Each name stands for a flat space through zero: a line, a plane or more. A row that begins with a name and a colon came from that space; any other row is followed by the name of the space it lies nearest, among the names in its block.
z516-z219: [-109   10   62   52  -84  -37  -72   53  -49   25   16  121   53  -81
   33  -28    2   75  -17   47   -3  -31   55   93   36   54  -87  -75
   31]
z381-z209: [-170    3 -159  -24  -67  117  -31   72  -46 -188   16  196    8  -97
  -25 -144  -52   10   10  -58    6 -149  216    2   51  -28   15 -217
 -166]
z516-z219: [ 172  157  170   17  230  -64  116  -39   46  122   44 -217 -107   79
   26    1  125  135   64   20    6   87 -247   85  -38  102   76  113
   27]
z555-z835: [  49   81  192   47  131  -96   59  109  -11   86   23  -27  -40  -26
   27   22  113  116   69   13    8   79 -117   93  -25   81   -2   -7
   65]
z555-z835: [ -47   56 -234   -1  -29  257 -308  -19  -24 -405  -16   11  107  254
 -195  -47  -32  -75 -222  -80   34 -234   76 -132 -152  242   24   24
  154]
z516-z219: [-114 -132  -84  -64 -160  250 -123 -266 -262  -71  -89 -141   37  112
   82 -380   37  -60 -194  145  -85  -17 -258  110 -145 -151  -41  293
  -64]
z962-z483: [ 311   75  -48  -92  423   12  303   53  270  -50  126  -40  -90  -82
 -116  166  133  -27  285 -286  127  101  200 -175  293   -7   60 -208
 -209]
z327-z104: [   3   82  -62   53  -11 -199  231   73  -12   94  175  -33 -245 -119
   41  -69  -66   57  147  -93  -12  -43   13  -47   97  -93   28 -122
 -266]
z975-z938: [  84   45   88    2  173 -110  172  -17  129  166  175 -117 -128 -128
   72   40   42  126  158  -69   92   17  -22   11  142   11  -78   10
 -138]
z975-z938: [ -14  123  -93   17    3   74  -81  -72  -88 -123   94 -136  -53  144
  -36 -149   26   61  -61  -12    9 -155 -151  -37  -80  115    1   99
  -22]
z327-z104: [ -13  -25  111   54  122 -117  150    4  308  193  246   15 -149 -284
  108   91  -76  197  128  -74  148  -34  204  130  213   81 -152 -141
 -205]
z975-z938: [-258 -176 -140   24 -401  -79 -107   53 -312   -6  -85   24  -36   27
   70 -146 -172 -161 -145   97 -117  -81 -115  -99 -239 -241  -17  165
   26]
z555-z835: [ 185  -78  281  -22  152 -233  431  -39   31  436   -8 -180 -198 -182
  203    0   98   34  231   70  -55  354 -238  151   95 -305   61   97
 -191]
z555-z835: [ -79   53 -115  -23  142   98 -106   17  108 -131   62   17  -23  -52
  -37   -9  -64   75  -64 -126  113 -180  235  -22   53  159  -34  -33
  -12]
z327-z104: [-42  29  39   8 -15  38 -12  23  35 -23 -41  72  29  -8   9  -4  -8  44
  -5  55 -17  -9  29  90 -29  36  61 -89   2]
z516-z219: [ 108   61  -45  -49  180   -2   78   12  205   -3   57   56  -41  -83
  -64  127  -22   41  105 -135   57   -5  193  -65  137   52   22 -173
  -88]
z327-z104: [ 134  231  156  -10  295   54  -25   83  156  -48  -61  168  153  -22
  -97  146  172  159   97  -36   40   63  168  122  170  262   59 -263
  124]
z327-z104: [ -42   34   41   27  -87  -71  -86    1 -135   61   -5   13   61   14
   19  -16   36   29  -17   56  -30   -8  -92   -7   -6   15  -87   66
   96]
z975-z938: [  71  -14  154  -23  -70  -21  115   85 -136   31 -154   35  169  100
   20   72  181 -108  150  153  -82  189 -222  -11  -49 -161  120   -9
   95]
z327-z104: [ 272   91  295   13  253 -196  521  126  -38  241   62   15 -127 -187
   72  -56  317   79  416  -29  -62  374 -172  141  274 -216   76 -243
 -290]
z962-z483: [ -43   79  -13   -7  139   67  -54 -151  178   49  132 -128  -86  -59
   66  -47  -72  189  -59  -18  112 -157   69  106   55  171  -63   81
  -73]
z975-z938: [-264 -138 -369  -95 -291   -7  -52   63 -248 -106 -136  181  -91  -95
   -6 -172 -271 -200  -91  -73 -131 -140  202 -208 -107 -336   80  -61
 -162]
z327-z104: [-126   52   27   59   20 -101    7   66  176   90  153  129  -37 -231
   68   79 -102  171   61  -44  112 -132  286   88  193  125 -117 -182
  -91]
z962-z483: [ -12  -37  125   25  -27  -49   -5  -36   68  124   31 -112   42   19
   89  103    4   37   10  104   57    6 -113   38  -38   29  -47  150
   93]
z962-z483: [  52  -34  114   10   69 -129  260   23  -20  189   83  -46 -138 -165
  109  -76   69   47  169  -15   -5  138  -69   76  128 -165  -28  -29
 -205]
z381-z209: [ 102   61  -32  -35  159  -16   67  -31   91   16   24 -160  -18   58
   -6  107   18  -24   49  -61   78  -17   12 -105   61   31   54  111
   28]
z516-z219: [-264 -183 -144   14 -465   41 -234   61 -423 -143 -263   82   29  179
   -7 -221 -156 -226 -287  169 -232  -32 -218  -46 -449 -225  103  170
  157]
z962-z483: [ -39   -1    6   37   86  -34  159  -81  144  127  180   24 -188 -267
  103 -149  -66  163   51  -72   59  -24  200  195  241   -2  -97 -141
 -318]
z327-z104: [ -99  -28 -108  -11 -148    5   55    7  -76  -26   -4  155  -35 -102
   14 -126  -71  -23   34    1  -71  -28  102   17   57 -141   20 -176
 -191]
z381-z209: [-101   85 -178   46   30  -65  -49   38  142  -55  168   53  -77 -123
  -24   61 -165   69  -20 -157  126 -237  358  -80  190  153  -82 -115
  -85]
z975-z938: [ -21   67  -70   25  145 -183  212  115   19   83  239  -33 -269 -230
   46  -78  -37  110  167 -211   83  -85  137  -73  187  -46  -82 -105
 -281]
z516-z219: [ 609  105  358   11  507 -261  582    5  381  345  211 -224  -56  -83
   -3  400  354   30  513 -138  140  434 -102  -50  474  -17   -7 -109
 -131]
z516-z219: [-140  -59 -132  -16 -286  133 -203   12 -292 -224 -187  -38  164  291
  -41  -87  -10 -205 -167  148  -96  -91 -216 -129 -300  -84  117  206
  205]
z381-z209: [  -4    5  -23   16  -31  214 -176 -135  -53 -182   13 -158   49  233
  -41 -143   59    6 -171   73    9  -92 -224   47 -192  147   -6  195
   93]
z975-z938: [  65  -15   84  -44 -160  -47   53  -48 -278   89 -188 -198  101  260
   58   -6  121 -159   35  221 -138  147 -482  -96 -233 -227  155  301
  165]
z327-z104: [-163  -75 -141    5  -19   69 -144  -30  236  -62   78   82  -29 -132
    9   70 -236   48 -133  -80  123 -210  368   16   50  130  -83  -61
  -35]
z516-z219: [  43   -7  226  113   30 -105   52  -16   27  167   96  -99 -111  -44
   80  -55   53  136  -30   65   -3  104 -176  212  -34   90  -89   74
    9]
z975-z938: [  80    9   51   33   79 -136  -52  -42   86  145  109 -155 -101    4
    1  113  -50   65  -46  -61   52   -8  -77  -62  -36  111 -124  170
  104]
z962-z483: [ 196  149  168   -6   53  132 -101 -126 -141  -73 -101 -269  179  419
  -55   -2  273   -6  -35  196  -57   85 -546    4 -236  139  110  293
  290]
z962-z483: [ -49  -12 -114    7  -52  -26   -3  -20   38    4  -50   97  -32  -80
   -7   -3 -139  -44  -72  -39  -28  -22  242   20   99  -31   38  -94
  -58]
z555-z835: [ -41  130   92   93   32 -211  171  166 -101  117  127  137 -190 -217
   42 -148   39  177  141  -66  -55   34   31  129  127  -13  -39 -252
 -205]
z555-z835: [  76   29  117   45   26 -148   46   12  105  152  106  -84  -28   -9
   30  162    7   65   79   14   49   24  -89  -30   18   65  -69   49
   57]
z516-z219: [ -43  -65   45    9 -268  -32  -83  129 -332  -58 -237  159  143  138
  -55  -46   72 -168  -42  139 -206  148 -226  -45 -226 -172   83  -14
  180]
z555-z835: [ 136   66 -194  -37  103  -16    6  -58   88  -80   98 -209  -80  152
  -98  121  -59  -88    5 -152   74 -114   -3 -281   -1   54   35  136
   14]
z555-z835: [ 225  112  136   99   71 -182  229  117  143   80  139  196   23 -121
  -86  175  141   43  260  -85    0  175  142   25  341   63  -54 -396
 -116]
z381-z209: [ 143  -18   54   22  334 -389  371  241  275  283  234  -28 -294 -375
   47  284  -70   46  291 -329  172   95  340 -162  332  -73  -99 -143
 -192]
z381-z209: [   4  -38 -154  -76  -28  200 -203 -138   74 -170  -92 -134   89  240
  -75   72  -94 -110 -177   30   24 -125  -49 -132 -210   75   88  203
  164]
z381-z209: [ -20   29  -37  -15  -82   -1  -20   41 -198  -60 -101  -18   75  118
  -15  -40   60  -96   -1   53  -62   10 -123  -84  -71  -83   75   76
   83]
z962-z483: [ 107  -22   18  -21  102 -153  279  -36  111  210   80 -126 -125 -126
   95   83  -19  -24  172  -52   49   93   46  -46  195 -161   24   29
 -176]
z516-z219: [  28   37  -60  -44   86 -205  199  -68  181  273   69 -131 -219 -156
  113  117 -200   53   95  -57   34  -25  114  -60  104 -118   70   42
 -167]
z327-z104: [ -27 -115 -126  -26  159 -203  303  122   87  160   89   78 -297 -401
   74  -35 -160  -38  121 -274   53   61  426  -46  297 -242  -35 -162
 -344]
z555-z835: [  43  -11   97    9   41  126 -122  -66    5  -53  -64    1   91   83
  -36  -38   85   30 -108   60  -18   62  -82  125  -70  117  -27   46
  125]
z975-z938: [  31  -52  133   54  -40  -26   17   53  -10   17    4  -17   62   45
   13   57   85  -24   23   66    9   81 -115   39  -39   17  -30   35
   88]
z516-z219: [ 138  111  147   -2   97 -100  183   34  -92  118   -7  -28   43   -2
   29   13  205   28  202   39  -32  157 -155   15  137  -71   32  -35
  -23]
z962-z483: [-187  -98  -32   17 -206  -42 -164  144 -109  -36 -113  251   92  -81
  -17   33 -105  -56  -88   27  -61  -30  149  -17  -84  -45  -53 -106
  118]
z327-z104: [ 249  215  -67  -27  304 -117  305   89  130   -7  189   43 -122 -118
 -109   81  130   56  327 -262   63   38  179 -158  364   12   31 -320
 -269]
z975-z938: [117  25  52 -43 117  39 -11 -60 114  38 -52  41  58  -7 -45  93  38  23
  16 -14  -5  88  47  28  58  51   5 -60  47]
z516-z219: [ 140   88   92   27  101    6   96  -51  197   33  138   20   17  -29
  -26   88   86  110  139  -11   55   30   17   62  160  120  -40 -168
  -95]
z975-z938: [ 274   12   87  -84  364  109  280  -95  262   48  -10  -10  -35 -113
  -21   35  143   19  168 -105   46  228  148  122  272  -39   93 -175
 -207]
z962-z483: [-193 -106 -206    5  -81   41 -165   82  188 -132   53  262    1 -197
  -60   95 -257  -12 -110 -153   89 -202  510  -58   91   88 -110 -228
  -47]
z975-z938: [  35  113 -120  -59  102  262    6  -49   70 -281   37    3   81  127
  -90  -78  100   11   63  -31   56 -130   32  -28   38   95  115 -129
 -115]
z962-z483: [-144 -121  -72   75  -78   46  -65   18  147  -71   44  110  -76 -130
   15  -38 -190    6 -161  -46   49  -89  304  134   28   76  -44 -105
  -76]
z381-z209: [ -71  -60  -76  -21  -67  143 -184 -112   93  -83  -83  -33   73   99
  -11   37 -126  -40 -191   63   19  -94   65   25 -123   84   36  113
  121]
z962-z483: [ 199  -17  287    5  242  -25  225   -7   43  162   44 -109  -32  -68
   68  -26  254   83  165   17   26  261 -200  165  102  -33  -42   32
  -59]
z555-z835: [ 136   46  -56  -29   55 -102   62  -10  147   57   54  -54   65   34
  -45  276  -15  -76  127  -68   78   -9   94 -219  154   10   -7    2
   53]
z381-z209: [  13   22  164   16   -5 -195  331  195 -189  176  -58  204  -68 -232
   86 -115  143   22  267   25 -130  249  -21  127  167 -278   72 -278
 -221]
z327-z104: [  32  -19   86  -61  108  -48   43   74  -24   91 -142   18   16  -41
   22   72   32  -22   37    4  -31  124  -12   -2  -45  -85   72   32
   91]
z381-z209: [ 201  176  204   60   14   56   35    9   85  -78   58   30  194  206
  -93  139  252   76  172  132   -8   76 -248   52   13  192   50 -171
   92]
z381-z209: [ 161   52  173   64  259 -159  249   15   82  191  209 -168 -213 -143
   69  -42  126  145  149 -111   78  121  -78   98  179   36 -101   25
 -160]
z381-z209: [-137  -88 -100  -20 -169  150 -248  -46  -40 -148  -71   75  112   84
  -43  -31  -90  -52 -176   55  -17 -118   25  -24 -164   47  -41   50
  117]
z327-z104: [  90 -148 -103  -70   81   -3   65  -20  -74   -1  -63 -128  -65   15
  -24  -12   -3 -193  -35 -126    0  105    4 -164    0 -180   -4  189
   -1]
z555-z835: [ -26   -1   21   -8  -28   17  -69  -48 -137   18  -57 -114  -43   92
   26 -115    9   11  -99   61  -60    5 -214   28 -179  -19   22  182
   70]
z381-z209: [ -35  -85   69  -16  -30    6   -1  -23 -114   73 -149  -59   28   20
   75  -58   15  -66  -79   95  -52  106  -93   80  -82 -112   50  168
   86]
z555-z835: [-149 -149 -252  -60 -282   72 -152 -119 -201  -86  -44 -109  -58  133
    4 -155 -178 -160 -178   35  -81 -143 -161 -185 -267 -183   -3  250
  -14]
z555-z835: [-195   55 -171   56 -141   51 -268  -97  -86 -100  133  -35 -133   30
  -18 -225 -174  135 -240  -27   -9 -282  -16   27 -157  175 -128   86
  -26]
z975-z938: [-187   -1 -145    1    6 -223   28  152   69  126  158  213 -200 -382
   40   25 -235  120   71 -217   60 -161  418  -86  189  -43 -160 -233
 -204]
z516-z219: [  59 -110 -125  -51  -22  -17  132  -21  -68  -12  -50 -163  -73   79
    8   -4  -37 -208   11  -46  -16   54  -66 -173  -43 -218  101  172
  -55]
z962-z483: [ 181   95  255   22  -55  -57   79  -10 -233   97 -134 -108  169  242
   13   16  291  -43  115  228 -134  244 -499   40 -103  -69   96  131
  189]
[-115   12   23   27  -59  -41  -64  -26  -86   74  -15  -72  -64   -7
   84  -99  -66   67 -100   72  -22  -58  -83   85 -103    8   -5  138
   35]
z516-z219
[  56   46   95   41  233  -95  151  -25  232  160  201 -111 -159 -184
   86   43   -8  172   89  -98  144  -15  130  107  207  110  -95  -12
 -143]
z975-z938
[ -74  -62    3   32  -88  -10 -146  -21   80   11   11  -85   43   71
   26  128 -107  -17 -120   58   64  -97   -9  -35 -121   96  -47  169
  171]
z975-z938
[ 164  -40   59  -91 -151   32  -66 -239 -222  107 -213 -413  120  452
   35   52   91 -197  -85  271 -137  136 -682 -169 -393 -174  156  565
  302]
z975-z938
[ -96  -68   -8   29   55  141 -382  -93  356  -84   43 -117   88  103
  -26  260 -209   78 -302    9  198 -241  172   17 -184  395 -110  228
  334]
z516-z219
[ 103  119   52  -24  132 -103  187  103  -80   66  -65   87  -78  -76
  -24  -43   92   29  148  -56  -95  147   -4   24   84  -99  122 -182
 -101]
z327-z104
[  25  -84  -43  -45  143   29   70    2  210   11   38   -4  -69 -120
    7   92  -80  -12   23 -115   92   -3  216  -23   81  -12   -4  -43
  -85]
z327-z104
[-164  -99   -6  -22 -203   16  -35   77 -237  -22 -208   95  105   18
   63  -86  -12 -129  -54  136 -101   46  -47   24 -120 -200   91   53
   74]
z327-z104
[ 120  112   43    2   45   23  -44  109   83 -118  -90  194  209   87
 -146  224  100  -41   84   -7  -13   60  117  -60   79  127   78 -242
  159]
z962-z483
[-192  -54 -318  -34 -151   72 -261  104   45 -245  -55  309   72  -66
 -151   88 -253 -106 -150 -156   10 -229  465 -191    0   59  -33 -227
   47]
z962-z483
[ -93 -159 -194  -59 -130  239 -299  -62   36 -260 -125    5  132  189
 -108   57 -141 -175 -255    1   18 -137   72 -136 -247   59   20  141
  198]
z516-z219
[ 10 117  37  10  97 -68  25  86  47  23  -6  25 -29 -20 -10  70  -4  74
  45 -23  11 -21  51  10   9  79  69 -76  35]
z327-z104
[ 197  109   51   -5  257 -204  324   -5    3  211  170 -173 -263 -135
   47  -66   97   91  219 -156   15  119  -89  -35  202 -100  -17    1
 -248]
z381-z209
[ 137  -61   11   -9   75   44   12 -277  221  131   97 -253  -96   48
   43   34  -74   32  -90   14   57   22  -87   52    7   59  -58  216
  -41]
z555-z835
[-189 -104 -344 -101  -53   82 -106    1   -3 -155   56   18  -74  -79
  -24  -45 -217  -94  -68 -176   83 -264  262 -255  -16  -95  -55   43
 -119]
z555-z835
[  61    9  -74  -88  -23   85  104  -11 -156  -86 -164   -7   56  120
  -31  -78   83 -150   65   42 -105   93 -120  -78  -49 -202  195   -2
  -47]
z975-z938
[ 106   39  104   35  -38   35   98  -10 -202  -38  -73  -32   39  134
  -16 -159  199  -50   38   98 -118  169 -272   94  -36  -75   85    5
  -14]
z327-z104
[ 152 -126  158   -1   63  113   11 -145   62   37   16 -164   48   96
   16  -11  140  -25  -32   70   23  157 -238   91  -57   14  -78  183
   54]
z327-z104
[   8   94  -62   23  -20  -18  -30  -30 -127  -59   74 -248  -66  203
   -3  -65   26   -7  -33   16   14 -121 -265 -124 -149   48   38  239
   55]
z975-z938
[  91  -41  -59  -64   84  -92  128 -111   66  176  -46 -143  -56  -48
   62   94  -75  -92   26  -41   19   77   79  -87  132 -146   40  152
  -34]
z962-z483
[-128  121  135  100  -62   82 -262 -144  124   18  107 -129   67  119
   77   -3  -41  252 -178  197   86 -214 -148  222 -145  360  -87  166
  180]
z516-z219
[ -80   86   14   -1   86   80 -223   23  244  -70   38  136  133  -45
  -47  193  -71  153  -52  -20  125 -177  256   34   36  297  -75 -125
  152]
z962-z483
[ -46  -44  -58  -14  -32 -114  107  128  -57   32   48   98  -84 -142
    7   -5  -36  -33  114  -96  -10    4   90 -104   58 -144  -31 -118
 -128]
z975-z938
[ 61  39 -60 -31  -1  54 -30 -77  52 -43 -45 -77  23 133 -41  58 -34 -45
 -36  27 -15 -25 -54 -61 -72  25  98  57  50]
z381-z209
[ -54  -70 -198  -91 -114  -10  -92   25 -127  -77  -95 -139   30  176
  -30  101 -105 -205  -49  -16   -5 -109 -107 -333 -218 -144   81  258
  147]
z327-z104
